Below is a small trained network, with its code and all its weights. Each question gives an input and a target symbol and asks what happens when units are switched off, that is, made to give their printed mean instead of their output.

import numpy as np


def w(rows, s, z=0):
    codes = np.array(rows[::2]) - 128.0
    scale = np.full(codes.shape[1], s)
    scale[-1] = z or s
    return codes * scale


def f(y):
    return np.maximum(y, 0)


def softmax(a):
    e = np.exp(a - a.max(-1, keepdims=True))
    return e / e.sum(-1, keepdims=True)


def log_softmax(a):
    a = a - a.max(-1, keepdims=True)
    return a - np.log(np.exp(a).sum(-1, keepdims=True))


def net(x, mask):
    ids = ['ΛΞαητφ'.index(c) for c in x.split()]
    T = len(ids)
    res = E[ids] + P[:T]
    r = res
    for j in range(3):
        rows = slice(3 * j, 3 * j + 3)
        q, k, v = (r @ M[0][rows].T for M in (Q, K, V))
        z = softmax(np.where(np.tri(T) > 0, q @ k.T / 3**0.5, -1e9)) @ v
        o = O[0][rows]
        res = res + np.where(mask[j], z, o[:, -1]) @ o[:, :-1]
    y = f(res @ A[0][:, :-1].T + A[0][:, -1])
    res = res + np.where(mask[3:7], y, B[0][:, -1]) @ B[0][:, :-1]
    return log_softmax(res[-1] @ U[:, :-1].T + U[:, -1])


Q, K, V, O, A, B = {}, {}, {}, {}, {}, {}
E = w([
[103,170,119,7,184,189],'Λ',
[161,52,188,205,163,193],'Ξ',
[91,201,168,152,145,203],'α',
[202,207,148,127,151,104],'η',
[105,109,206,111,155,79],'τ',
[129,131,75,158,209,130],'φ',
],0.012)
P = w([
[214,113,208,68,152,254],'0',
[170,129,204,101,194,208],'1',
[150,122,186,113,199,180],'2',
[129,157,175,134,201,142],'3',
[104,161,168,152,197,114],'4',
[78,170,151,167,196,91],'5',
[58,189,133,170,201,57],'6',
[52,190,126,191,188,29],'7',
[30,189,109,184,202,32],'8',
],0.0064)
Q[0] = w([
[223,116,34,127,16,75],'h1',
[116,9,84,112,56,107],'h1',
[134,124,204,159,188,43],'h1',
[140,66,110,140,34,126],'h2',
[104,198,181,143,214,162],'h2',
[111,138,84,76,1,97],'h2',
[200,108,122,183,62,168],'h3',
[124,119,137,123,160,135],'h3',
[133,107,177,142,208,181],'h3',
],0.011)
K[0] = w([
[131,22,181,95,99,198],'h1',
[168,146,180,89,79,222],'h1',
[57,166,83,95,161,128],'h1',
[177,173,112,69,143,180],'h2',
[86,108,112,175,149,56],'h2',
[199,93,109,102,128,201],'h2',
[153,140,114,24,128,74],'h3',
[101,168,138,168,118,131],'h3',
[38,245,112,195,135,99],'h3',
],0.011)
V[0] = w([
[248,181,103,38,146,32],'h1',
[33,171,169,2,100,143],'h1',
[165,181,240,134,67,91],'h1',
[97,81,156,203,113,105],'h2',
[153,206,125,122,101,218],'h2',
[190,118,138,236,135,208],'h2',
[134,92,130,113,130,141],'h3',
[53,212,121,136,98,119],'h3',
[144,87,135,175,124,152],'h3',
],0.0089)
O[0] = w([
[223,170,45,85,81,22,209],'h1',
[70,135,92,63,3,195,253],'h1',
[164,248,195,182,14,150,204],'h1',
[125,85,148,173,15,172,183],'h2',
[27,212,80,171,179,35,56],'h2',
[85,93,40,210,102,68,207],'h2',
[141,103,95,114,105,123,135],'h3',
[80,210,148,130,158,130,39],'h3',
[132,104,131,171,91,155,184],'h3',
],0.0071,0.0019)
A[0] = w([
[177,159,175,146,104,122,57],'n1',
[152,54,126,93,134,138,250],'n2',
[147,59,139,253,79,138,132],'n3',
[158,130,164,89,62,101,152],'n4',
],0.006,0.0021)
B[0] = w([
[92,87,186,154,56,185,211],'n1',
[183,53,108,72,154,116,253],'n2',
[116,149,3,64,8,85,253],'n3',
[138,139,192,62,104,227,242],'n4',
],0.0049,0.0029)
U = w([
[100,136,59,30,107,122,4],'Λ',
[119,61,51,171,29,126,181],'Ξ',
[3,174,138,187,121,141,3],'α',
[189,215,101,164,84,31,152],'η',
[200,106,221,115,97,219,221],'τ',
[165,69,151,160,246,87,147],'φ',
],0.0049,0.0015)

Each question gives the input, a string of symbols that net reads in full, and the target symbol t.
The units are the heads (3 rows each of Q, K, V and O) and the neurons (one row each of A and B). Each row of codes is followed by its name. A weight is (code - 128) times the scale printed after its matrix; where a second scale follows, it is the last column's (O, A, B and U).
mask holds one flag per unit, heads first, then neurons. A switched-off unit (its flag False) gives its mean, the last column of its rows in O or B, instead of its output. The means were averaged over made-up inputs and are rounded, as every weight is.
A unit's drop is (log p(t) with every unit on - log p(t) with that unit switched off) / (log p(t) with every unit on - log p(t) with every unit switched off).
The circuit of an input: a set's keep is (log p(t) with only the set's units on - log p(t) with every unit switched off) / (log p(t) with every unit on - log p(t) with every unit switched off). Starting from all 7 units, units are removed one at a time, each time the one whose removal leaves the highest keep (on an exact tie, the one counted first), for as long as the keep stays at least 0.8.
units of the circuit, in order: the units of the circuit, biggest drop first
k most important neurons: the k neurons with the biggest drops, biggest first
which heads matter: for each layer, one digit per head in row order, 1 if its drop is at least 0.15 and else 0, layers parted by /
drop when u is switched off: that unit's drop, to one decimal
input Λ η τ τ η τ Ξ η Ξ, target η: which heads matter -> 100
input Λ η α Λ, target η: which heads matter -> 110
input Λ Λ Ξ, target Ξ: which heads matter -> 110
input Ξ α Λ, target α: which heads matter -> 110
input Λ α η α, target η: which heads matter -> 110
input Λ α Ξ Ξ Ξ α Ξ τ α, target τ: which heads matter -> 010
input Ξ φ Ξ, target φ: which heads matter -> 100
input Ξ α Ξ, target α: units of the circuit, in order -> (h2, h1)
input α φ η Ξ Ξ Ξ η Λ, target η: which heads matter -> 100
input η η Ξ τ τ τ τ φ η, target φ: which heads matter -> 100
input η Ξ η Ξ Λ Ξ Ξ α Ξ, target α: which heads matter -> 101
input Ξ Ξ Λ, target Ξ: which heads matter -> 011
input τ Ξ Λ Ξ η Λ τ Ξ Λ, target τ: units of the circuit, in order -> (h2)
input α φ Ξ α, target φ: most important neuron -> (n3)
input Ξ Ξ τ τ τ η, target τ: 3 most important neurons -> (n4, n1, n3)
input η Λ Λ Ξ, target Ξ: drop when n3 is switched off -> 0.1
input τ Λ φ Ξ τ φ τ, target φ: drop when h1 is switched off -> 1.3
input φ Λ Λ, target φ: drop when h2 is switched off -> 0.2
